Below are the code and all the weights of a small trained network. Each question names an input and a class and asks about switching units off, where a switched-off unit gives its printed mean instead of its output.

import numpy as np


def w(rows, s, z=0):
    codes = np.array(rows[::2]) - 128.0
    scale = np.full(codes.shape[1], s)
    scale[-1] = z or s
    return codes * scale


def norm(h):
    return h / np.sqrt((h * h).mean(-1, keepdims=True) + 1e-5)


def f(y):
    return y / 2 * (1 + np.tanh(0.7978845608 * (y + 0.044715 * y**3)))


def log_softmax(a):
    a = a - a.max(-1, keepdims=True)
    return a - np.log(np.exp(a).sum(-1, keepdims=True))


def net(x, mask):
    res = np.array(x, float).reshape(1, 5) / 4 @ E
    u = 0
    for l in range(4):
        y = f(norm(res) @ A[l][:, :-1].T + A[l][:, -1])
        res = res + np.where(mask[u : u + 5], y, B[l][:, -1]) @ B[l][:, :-1]
        u += 5
    return log_softmax(norm(res)[-1] @ U[:, :-1].T + U[:, -1])


A, B = {}, {}
E = w([
[118,100,31,213,96,177,65],'x0',
[99,208,64,76,249,31,3],'x1',
[116,186,93,134,78,142,137],'x2',
[136,92,226,151,22,155,37],'x3',
[128,103,144,120,155,127,122],'x4',
],0.0063)
A[0] = w([
[209,82,71,161,147,165,255,205],'0.n0',
[106,153,169,126,106,34,12,34],'0.n1',
[158,212,150,143,161,177,209,6],'0.n2',
[112,137,57,112,83,176,126,103],'0.n3',
[159,131,92,81,182,43,109,152],'0.n4',
],0.0067,0.002)
B[0] = w([
[160,91,115,80,207,227,88,253],'0.n0',
[239,109,119,141,217,214,183,206],'0.n1',
[255,108,147,106,114,131,117,147],'0.n2',
[197,26,135,135,227,160,154,148],'0.n3',
[124,208,110,192,68,127,202,211],'0.n4',
],0.0061,0.0047)
A[1] = w([
[135,88,132,177,110,186,85,109],'1.n0',
[172,121,131,35,123,140,52,36],'1.n1',
[73,198,72,107,151,90,132,110],'1.n2',
[148,184,148,154,110,76,3,6],'1.n3',
[128,205,125,110,114,173,82,124],'1.n4',
],0.0069,0.0018)
B[1] = w([
[84,125,137,178,122,160,143,253],'1.n0',
[125,158,89,96,133,201,174,150],'1.n1',
[130,106,159,170,107,81,132,228],'1.n2',
[254,119,112,135,168,204,185,161],'1.n3',
[141,53,161,122,110,151,178,166],'1.n4',
],0.0096,0.0025)
A[2] = w([
[152,146,169,132,23,134,207,251],'2.n0',
[159,84,245,28,131,179,255,163],'2.n1',
[220,150,152,27,237,135,182,41],'2.n2',
[47,96,231,131,18,162,112,116],'2.n3',
[156,56,161,175,140,138,57,110],'2.n4',
],0.0063,0.0023)
B[2] = w([
[133,114,177,104,255,69,93,190],'2.n0',
[166,219,126,77,104,60,72,255],'2.n1',
[115,165,159,141,31,195,131,205],'2.n2',
[22,126,118,152,73,63,82,188],'2.n3',
[102,158,62,170,81,146,231,151],'2.n4',
],0.0079,0.0082)
A[3] = w([
[152,56,105,114,154,178,173,40],'3.n0',
[166,117,2,167,161,188,156,86],'3.n1',
[118,112,37,176,177,72,108,2],'3.n2',
[236,182,126,123,59,155,107,102],'3.n3',
[171,171,162,74,174,100,192,119],'3.n4',
],0.0086,0.0024)
B[3] = w([
[254,98,140,184,182,92,59,152],'3.n0',
[147,104,164,124,151,73,59,254],'3.n1',
[82,132,230,66,61,71,125,179],'3.n2',
[120,69,129,52,133,160,126,247],'3.n3',
[63,129,11,170,117,206,220,220],'3.n4',
],0.0089,0.0057)
U = w([
[149,173,125,33,106,222,169,187],'0',
[88,150,197,107,110,3,75,197],'1',
[205,63,132,167,210,158,60,149],'2',
[45,82,137,218,74,181,140,2],'3',
[63,188,57,167,177,84,223,70],'4',
],0.015,0.0022)

Each question gives the input, the list of numbers given to net, and the class t.
The units are the neurons (one row each of A and B). Each row of codes is followed by its name. A weight is (code - 128) times the scale printed after its matrix; where a second scale follows, it is the last column's (A, B and U).
mask holds one flag per neuron, layer by layer. A switched-off neuron (its flag False) gives its mean, the last column of its row in B, instead of its output. The means were averaged over made-up inputs and are rounded, as every weight is.
A unit's drop is (log p(t) with every unit on - log p(t) with that unit switched off) / (log p(t) with every unit on - log p(t) with every unit switched off).
The circuit of an input: a set's keep is (log p(t) with only the set's units on - log p(t) with every unit switched off) / (log p(t) with every unit on - log p(t) with every unit switched off). Starting from the 12 units with the biggest drops (on a tie, the unit counted first), units are removed one at a time, each time the one whose removal leaves the highest keep (on an exact tie, the one counted first), for as long as the keep stays at least 0.8.
units of the circuit, in order: the units of the circuit, biggest drop first
most important unit: the unit with the biggest drop
top k neurons: the k neurons with the biggest drops, biggest first
k most important neurons of layer l: the k neurons of layer l with the biggest drops, biggest first
drop when u is switched off: that unit's drop, to one decimal
input [2,6,-1,4,4], class 2: most important neuron of layer 3 => 3.n1
input [-4,-3,2,1,8], class 1: top 2 neurons => 0.n1, 2.n3
input [0,0,4,-8,-6], class 0: units of the circuit, in order => 0.n0, 2.n2
input [-5,4,8,0,-2], class 4: top 4 neurons => 0.n0, 0.n4, 1.n2, 3.n4
input [1,3,7,2,8], class 2: top 2 neurons => 2.n1, 0.n1
input [5,1,2,-1,7], class 1: top 4 neurons => 3.n2, 0.n0, 2.n2, 0.n1
input [0,5,5,0,-5], class 4: top 4 neurons => 0.n0, 0.n4, 1.n2, 2.n3
input [7,-7,-4,-1,1], class 2: units of the circuit, in order => 0.n0, 3.n0
input [1,-6,-4,-5,-7], class 2: top 2 neurons => 0.n0, 3.n0
input [-8,2,3,-1,7], class 4: top 3 neurons => 0.n0, 3.n4, 0.n4
input [-3,8,-5,0,4], class 4: top 2 neurons => 0.n4, 0.n0
input [8,3,6,2,-7], class 2: 2 most important neurons of layer 2 => 2.n3, 2.n1
input [-4,7,4,-1,7], class 4: top 3 neurons => 0.n4, 0.n0, 1.n2
input [-4,8,-7,2,6], class 0: most important unit => 2.n2
input [0,-3,4,1,8], class 1: top 3 neurons => 0.n1, 3.n4, 2.n1
input [-1,4,2,-2,-2], class 4: top 2 neurons => 2.n3, 3.n4
input [2,7,1,1,4], class 2: top 2 neurons => 1.n3, 2.n1
input [-2,0,-1,-6,0], class 0: top 3 neurons => 0.n0, 2.n2, 0.n2
input [2,7,-3,3,6], class 2: top 2 neurons => 2.n1, 3.n1
input [4,8,-1,-5,0], class 1: units of the circuit, in order => 3.n2
input [5,3,-5,-1,-1], class 1: drop when 3.n2 is switched off => 0.4
input [-7,4,5,2,-4], class 0: drop when 0.n1 is switched off => 0.2
input [-4,1,-3,-2,0], class 4: drop when 3.n4 is switched off => 0.1
input [-3,5,1,-3,-4], class 4: drop when 1.n4 is switched off => 0.0
